Below is a small trained network, with its code and all its weights. Each question gives an input and a class and asks what happens when units are switched off, that is, made to give their printed mean instead of their output.

import numpy as np


def w(rows, s, z=0):
    codes = np.array(rows[::2]) - 128.0
    scale = np.full(codes.shape[1], s)
    scale[-1] = z or s
    return codes * scale


def f(y):
    return y / 2 * (1 + np.tanh(0.7978845608 * (y + 0.044715 * y**3)))


def log_softmax(a):
    a = a - a.max(-1, keepdims=True)
    return a - np.log(np.exp(a).sum(-1, keepdims=True))


def net(x, mask):
    res = np.array(x, float).reshape(1, 4) / 4 @ E
    y = f(res @ A[0][:, :-1].T + A[0][:, -1])
    res = res + np.where(mask, y, B[0][:, -1]) @ B[0][:, :-1]
    return log_softmax(res[-1] @ U[:, :-1].T + U[:, -1])


A, B = {}, {}
E = w([
[122,42,97,65,201,198,77,152,76,181,136],'x0',
[120,122,108,98,227,119,164,97,182,68,18],'x1',
[193,136,203,10,100,81,184,95,63,170,97],'x2',
[131,138,61,128,136,152,176,2,57,65,201],'x3',
],0.0068)
A[0] = w([
[48,146,120,200,151,157,42,200,194,91,128,156],'n0',
[131,172,72,130,120,129,184,30,112,31,182,96],'n1',
[124,62,94,50,183,240,95,151,73,178,115,122],'n2',
[114,115,85,171,161,159,174,38,96,94,181,194],'n3',
[140,209,113,161,117,40,188,117,189,79,103,73],'n4',
[137,210,170,215,55,70,180,100,211,85,119,226],'n5',
[100,137,189,123,129,100,106,221,219,135,1,122],'n6',
[115,132,213,141,95,105,77,231,204,174,61,49],'n7',
[150,183,148,168,114,90,189,125,164,100,125,54],'n8',
[84,101,112,98,149,169,115,123,102,138,133,35],'n9',
[107,206,156,167,58,73,152,126,147,100,128,56],'n10',
[118,116,90,113,217,90,162,90,206,73,17,89],'n11',
[143,165,175,191,77,68,181,112,145,100,136,46],'n12',
[125,77,69,33,172,202,85,151,100,169,153,15],'n13',
[75,145,67,196,98,160,82,139,169,93,167,93],'n14',
[142,78,129,70,198,192,99,152,72,155,148,25],'n15',
[87,147,80,192,167,164,108,168,156,116,160,44],'n16',
[126,121,74,133,114,151,161,20,89,84,202,66],'n17',
[130,130,122,162,32,158,88,163,87,213,205,215],'n18',
[130,135,156,140,36,148,83,148,85,170,200,64],'n19',
[68,111,111,208,142,147,90,144,158,107,175,125],'n20',
[153,141,127,160,23,127,104,167,98,150,203,71],'n21',
[135,136,199,101,128,97,123,245,180,175,73,49],'n22',
[76,128,94,146,227,160,142,107,204,50,43,105],'n23',
[134,106,138,134,128,143,123,156,134,142,120,19],'n24',
[102,141,100,93,193,89,151,109,157,95,66,49],'n25',
[197,118,156,75,210,110,195,81,160,114,24,110],'n26',
[195,135,189,34,91,78,184,67,100,189,102,13],'n27',
[85,119,39,220,130,165,118,130,169,79,136,77],'n28',
[121,144,110,112,196,133,159,114,157,81,42,47],'n29',
[127,116,110,99,203,100,175,104,173,76,67,241],'n30',
[125,186,159,147,81,65,136,112,171,61,103,60],'n31',
[66,141,84,229,129,162,82,126,182,106,127,118],'n32',
[142,152,154,148,35,135,104,146,85,178,211,45],'n33',
[180,139,83,107,113,161,180,39,61,71,166,48],'n34',
[191,116,151,77,95,75,195,128,65,159,97,255],'n35',
[98,33,51,81,232,189,48,150,92,169,97,157],'n36',
[132,218,148,176,69,88,129,80,159,109,145,166],'n37',
[114,155,160,165,108,96,87,215,184,197,106,134],'n38',
[112,157,39,120,159,164,199,37,60,51,145,89],'n39',
[211,156,255,8,56,74,209,119,62,168,94,89],'n40',
],0.0089,0.0085)
B[0] = w([
[166,75,73,92,127,43,164,84,199,117,105,217],'n0',
[113,194,182,103,219,102,43,126,150,191,90,195],'n1',
[191,96,203,222,88,155,154,149,81,200,88,208],'n2',
[90,152,151,137,211,97,83,120,145,179,136,213],'n3',
[182,74,189,180,66,212,129,177,50,176,79,172],'n4',
[128,57,198,212,149,159,153,165,56,177,138,247],'n5',
[95,185,167,106,222,117,43,95,164,200,124,227],'n6',
[80,227,154,52,195,129,37,71,140,177,67,202],'n7',
[236,107,185,129,38,204,105,162,72,154,57,146],'n8',
[239,168,186,111,60,181,115,153,90,115,71,128],'n9',
[216,105,195,165,24,216,111,158,70,148,54,158],'n10',
[125,139,122,67,120,188,113,208,117,75,220,198],'n11',
[209,128,188,164,29,204,123,166,67,131,45,154],'n12',
[210,129,209,192,14,205,127,164,56,149,33,163],'n13',
[206,94,77,71,95,64,196,82,181,113,80,173],'n14',
[241,145,214,152,20,176,146,204,92,147,14,157],'n15',
[243,132,88,35,51,94,156,102,166,110,29,152],'n16',
[135,204,159,71,215,108,36,130,160,198,88,180],'n17',
[80,161,101,116,171,167,124,198,111,64,237,235],'n18',
[96,210,85,31,85,214,112,208,89,52,204,167],'n19',
[182,77,92,98,93,70,158,116,182,116,110,178],'n20',
[135,179,83,47,99,202,130,228,117,63,199,167],'n21',
[68,222,162,65,206,129,50,81,126,199,61,190],'n22',
[148,134,86,68,110,151,139,200,140,65,223,201],'n23',
[235,180,129,28,74,182,59,146,101,111,18,119],'n24',
[193,211,145,25,24,196,100,221,109,45,142,151],'n25',
[133,144,33,43,94,171,141,211,153,53,201,198],'n26',
[254,63,44,41,18,50,227,29,211,107,26,173],'n27',
[216,89,77,64,55,78,195,59,196,119,38,176],'n28',
[169,220,95,60,38,199,120,211,96,57,176,158],'n29',
[82,124,122,139,152,134,157,199,120,107,205,231],'n30',
[197,109,186,185,53,187,124,154,56,156,55,158],'n31',
[188,96,78,97,82,73,192,93,200,115,84,187],'n32',
[160,218,79,16,64,225,103,248,135,35,213,164],'n33',
[152,231,184,43,152,115,48,132,156,196,46,174],'n34',
[135,74,88,141,151,48,174,104,188,132,139,241],'n35',
[159,78,206,218,99,178,151,157,84,174,106,236],'n36',
[98,84,159,196,112,158,153,144,93,150,137,193],'n37',
[101,180,164,106,219,116,59,87,127,177,113,204],'n38',
[142,193,158,87,205,93,50,111,182,180,96,200],'n39',
[205,52,42,91,106,43,186,72,225,90,70,232],'n40',
],0.0098,0.012)
U = w([
[123,183,154,113,193,113,74,110,143,169,100,99],'0',
[148,87,84,110,102,87,167,99,163,109,93,110],'1',
[129,163,109,105,111,168,124,170,115,68,196,107],'2',
[143,98,182,193,94,167,137,138,78,153,90,109],'3',
[82,64,118,193,202,85,153,128,134,143,201,215],'4',
[4,72,31,102,85,203,60,20,18,85,41,4],'5',
[8,235,188,189,11,67,131,8,61,64,119,4],'6',
],0.022,0.021)

Each question gives the input, the list of numbers given to net, and the class t.
The units are the neurons (one row each of A and B). Each row of codes is followed by its name. A weight is (code - 128) times the scale printed after its matrix; where a second scale follows, it is the last column's (A, B and U).
mask holds one flag per neuron, in row order. A switched-off neuron (its flag False) gives its mean, the last column of its row in B, instead of its output. The means were averaged over made-up inputs and are rounded, as every weight is.
A unit's drop is (log p(t) with every unit on - log p(t) with that unit switched off) / (log p(t) with every unit on - log p(t) with every unit switched off).
unit that matters most: the unit with the biggest drop
top k neurons: the k neurons with the biggest drops, biggest first
drop of u: that unit's drop, to one decimal
input [3,-7,6,-3], class 2: unit that matters most => n18
input [7,-7,4,-2], class 2: top 3 neurons => n18; n19; n33
input [-7,-6,-1,1], class 3: top 2 neurons => n5; n10
input [7,-6,-1,5], class 3: top 3 neurons => n2; n13; n36
input [7,-6,-2,-6], class 3: top 3 neurons => n36; n2; n13
input [-6,-7,-8,8], class 0: top 2 neurons => n1; n17
input [-8,-2,-7,7], class 3: top 3 neurons => n5; n4; n37
input [-8,3,2,7], class 3: top 2 neurons => n4; n5
input [8,2,-8,1], class 1: top 2 neurons => n0; n28
input [-5,8,8,-4], class 1: top 3 neurons => n40; n27; n35
input [7,-1,8,7], class 1: top 4 neurons => n27; n40; n35; n6
input [-8,-2,7,5], class 3: top 4 neurons => n5; n12; n4; n10
input [-4,4,3,-1], class 2: top 3 neurons => n26; n36; n2
input [-3,-4,-3,-2], class 2: unit that matters most => n40
input [6,6,-8,-7], class 1: top 2 neurons => n0; n32
input [-7,-7,-5,-5], class 2: top 3 neurons => n21; n33; n18
input [6,5,-7,-6], class 1: top 2 neurons => n0; n32
input [7,4,0,5], class 3: drop of n20 => 0.0
input [-3,3,-3,-3], class 4: drop of n34 => 0.1
input [6,4,-5,0], class 3: unit that matters most => n36
